Each row is followed by roughly how far along a hidden order it lies, from 0 to 30. A new part has a new order.
[ -9  -8  32 -26 -26 -31  16  16   8 -15  19 -14  -3  -7 -12  -2 -19  -9
 -15] : 11
[  1   3 -22 -24   4 -14  13  66  -5 -23  -2 -11  -1 -10 -18 -37  -7  39
   4] : 25
[ -9  18   4  -3 -11  -3   7  23 -12 -75 -28 -17   0  -8   7   3  29  83
 -19] : 1
[ -6  11   8 -27 -35 -15  25  52 -12 -14  39  -2   5   7 -15 -33 -23  -5
 -30] : 27
[-36  22  20  69 -14   3  -1 -13  -1 -21 -46   0  28  -8 -14  17  22  29
   1] : 2
[ 20  -4  30 -16 -51 -14  21  13 -30 -26  66  -1 -29  18 -20   7 -45 -73
 -46] : 29
[ 13 -19  18 -42 -41 -21  25  31 -30 -39  71 -11 -32   5 -25  -3 -56 -46
 -19] : 29
[-33  13  20  31  -6 -10  13   1   9 -23 -47  -2  31 -19  -5   0  24  52
  10] : 1
[-29  -1  -1  15  29  -7 -10 -12  19  -8 -65  -9  32 -27   1  -4  26  64
  31] : 0
[  3  -4 -27  29  48  25 -32 -40  10  28 -52   4  -2   0  24  26  35  36
  38] : 9
[ -7  -2  26 -28 -40 -21  28  47 -17 -12  49  -1  -5   6 -24 -18 -53 -49
 -25] : 28
[-10   6  28  21 -16 -21   5  12  -6 -34 -21  -6   0  -6 -15  13   4  19
  -7] : 7
[ 23  -6  32  -8 -41 -11  15   6  -8  -3  39  12 -25  19 -13  15 -26 -69
 -37] : 22
[-17   6  38  43 -32 -22   6  -4  -2 -24 -30   4   9 -10 -24  12   3   5
  -3] : 6
[ 12  -8 -51 -12  68  21 -38 -37  22  21 -59  -8  -4  -7  37  10  57  78
  42] : 2
[-23  -4  26  25   4 -20  -5 -18  13 -18 -55  -1  17 -24  -7  16  24  46
  24] : 0
[ -5  -3  30 -10 -35 -18   7   1   2 -39  -3 -19 -12  -1  -6  20 -13 -28
 -20] : 6
[  4  -9 -31 -70  19 -26  10  66   6 -42   2 -20  -4 -18 -15 -46  -4  74
  14] : 20
[ -6  -1 -22  28  50  21 -29 -34  24  36 -60   9  19 -12  21   4  44  42
  40] : 6
[  2   8   1 -57 -33 -13  31  56 -18 -17  59  -4  -4  13 -10 -34 -30 -14
 -41] : 30
[ 31 -22 -26 -77  24  13  -4  15   7  16  12  -5 -37  10  25 -13  -9   1
   1] : 28

New part:
[ -6 -12  16  23   1  41  16 -14 -17   3   1  31   8  -4  -1  13  26  19
  40  11  17   5   4  13  -1  -2  -2   1   4 -16  20  21   3  -7   6 -15
   8   0] : 0
[ 17  24 -16 -51  14 -20   0   3  -5 -10 -15 -34 -11   7   5 -13 -22   9
 -14   2 -38 -26  -1 -33 -29  11 -35  -8   6  42 -24  22   6  11 -15  17
  -6   8] : 24
[-36 -23  21  36  -3  29  -5   5  22 -11  13  48   8   8   0   9  26 -14
   8 -13  36  22  -3  14  30  -4   8   7   8 -16  10   6  -3   2  -9  -5
   7   4] : 7
[-10  14  -6 -49  14 -62  13   7 -24  41  -4 -76 -13 -25   0 -11 -54  48
  33  25 -41 -36   7 -57 -14   4 -23  -1  -3   3  -4 -38  13  15   1  -4
 -18 -24] : 24
[-13   2 -15 -21   1 -74 -12  18  21  35   5 -33 -15 -12  -3 -19 -30  -6
 -17  -9 -13 -10  -3  -8  28  -9   5  -2 -12 -18 -10 -73  -8  13  11   2
 -16 -21] : 30
[  2  11 -16 -38   3 -34 -17  16  11 -20  -6 -14  -2  19   5 -12 -17 -21
 -41 -23 -20  -4  -5 -16 -10   2  -9  -2   9  30 -26  13   2  10 -23  22
  -7  17] : 24
[-42 -23  24  37  -3  20  -7  11  26  -4  14  38   5   3  -2   4  20 -13
   5 -12  35  20   0  -2  30  -2  10   8   1 -28  14 -11  -2   7 -14  -9
   6  -2] : 11
[  2  18 -15 -40   3 -38  -8  13  12 -22  -6 -33  -4  12   4 -13 -21 -12
 -31 -10 -27 -15  -3 -13 -16   3 -14  -3   3  29 -26   3   1  11 -14  19
  -8  11] : 24
[  1  15  -9 -30   2 -49   1  15   0   6 -10 -56  -1   2   1 -13 -33  19
 -10   5 -19  -3   5 -31 -16  -1 -14  -1 -10  17 -12 -33  -2   7  -6   3
  -8  -6] : 17
[ 13  17 -17 -41   5 -23 -15   8   8  -9 -11 -29  -1  12   7 -10 -18 -12
 -29 -12 -30   0   0 -35 -21   9 -10  -4   5  27 -24  42   8   4 -24  22
  -9  15] : 18
[ -9   5   0 -21   4 -22   5   7  12 -19  -3 -25   5  14   5  -7  -6   7
  -2   1  -4   7   0 -15  -7   3  -8   1  14  12 -14  18   4   6 -15   1
  -4  12] : 11
[-29  -1  -3 -21   2 -49 -11  19  10  18   4 -35  -4  -2   0  -6 -40   5
  -2 -18  -3  11   1 -46   5  -3 -10   6  14  -4  -3 -38   2  13 -11  -6
  -6 -10] : 20

[ -6  69 -35   7  57  51  -9 -17 -17  -8  -1   4  68   4 -31 -17  10   3
 -52  36  17  18 -47] : 21
[  1  10  29  -7  -4  -2   1  10 -12  26 -11 -19  -5   7  -8  11  -8 -12
  -2 -35 -12  -9 -12] : 1
[  2   8   2   3   1  -8  11 -11  13  -9  13   0  -4 -29   1  11  -9   1
  36   2   0  -4 -10] : 12
[  9  18 -37  -8   6  31   3 -11   1   6 -15 -20  17  -3 -34  14  -5  12
 -44  -1   2  11 -32] : 23
[ 13  20  10  -1  20 -18  -1   4  14 -18   6   6  22  -1 -22  18   9  -2
   4 -11 -16 -11 -24] : 28
[  5  13  -6   3  15  -2  -7   7  12 -18   9  31  25   1  -9   3  25  -5
  20 -11 -11 -15   1] : 30
[  0  25  34  -2  22   1   2  10 -20   9 -16  -8   7   6  -6   1 -23  -7
  -6 -21  -5  -1 -26] : 0
[ 11  -6  15  -5  -6 -33   6  21  -1 -22   0 -25 -13   3   1   1   2  10
  -3 -29  -8  -6  -4] : 26
[ 17  29   0  -1  26  -1  -2   4   8 -17  -3 -16  29  -2 -19  16  -1   2
 -16 -13  -7  -2 -43] : 27
[ 17  11   5  -5   8  -6   1   9   9 -22  -6 -16  12  -4 -20  17  -7   4
 -14 -21 -10  -2 -26] : 26
[ -2  -2 -12 -11 -22  18   7 -13   3  44  -4  -9  -9   7 -33   6  -8   0
 -33   6 -11  11  -3] : 20
[  4  -3 -33   3   5  39 -18  -8  31 -29  12 -17   0  -3 -15   7   0   4
  -9   6  -7  -3 -18] : 7
[  3  -2 -29  -4   3  37 -23  -5  15  -9   0  -8  10   2 -17   9  18  -5
 -13 -12 -12  -6 -10] : 5
[  9   6   3  -2   2  -9  -3   8  15  -9   9  23  13   2 -16  10  19  -2
  18 -20 -19 -16   3] : 30
[  3   6  29  -1  -5 -19   3 -18  -6  24  -1   6  20   4  18  18 -12 -15
  20   2   4   2  24] : 15
[ 14  21 -35  -8   2  20   5  -2  -1   3 -15 -34   9  -4 -22  14  -4  12
 -39  -9  -2   5 -29] : 24
[  2  38   4  -1  29  27 -17  -1 -11   0   0  -5  30   4 -23   6  15 -18
 -16 -22 -10 -11 -34] : 2
[  1  13  16   2  -5  12   5 -12  -8  12   4   3  14  -9  19  16  -2 -12
  28  -2  10  -2  11] : 14
[ -1  33  25   0  10  22  -2 -35   2  21   2  10  38   6  -2  21 -15 -18
 -11  18   2   6  -3] : 16
[ -5  29   4  -3   8  20   0 -24  -2  28   1   9  24  13 -21   8  -6  -9
 -37  29   0  14 -15] : 19
[  5  33  -9  -3  21  42 -24  -4  -2   4  -2 -13  31   3 -29  13  23 -17
 -22 -21 -13 -11 -26] : 3
[  6  21 -30  -6  16  24   2  -1  -7  -1 -14 -22  19   1 -22   3   0  11
 -36   0   7  12 -33] : 23
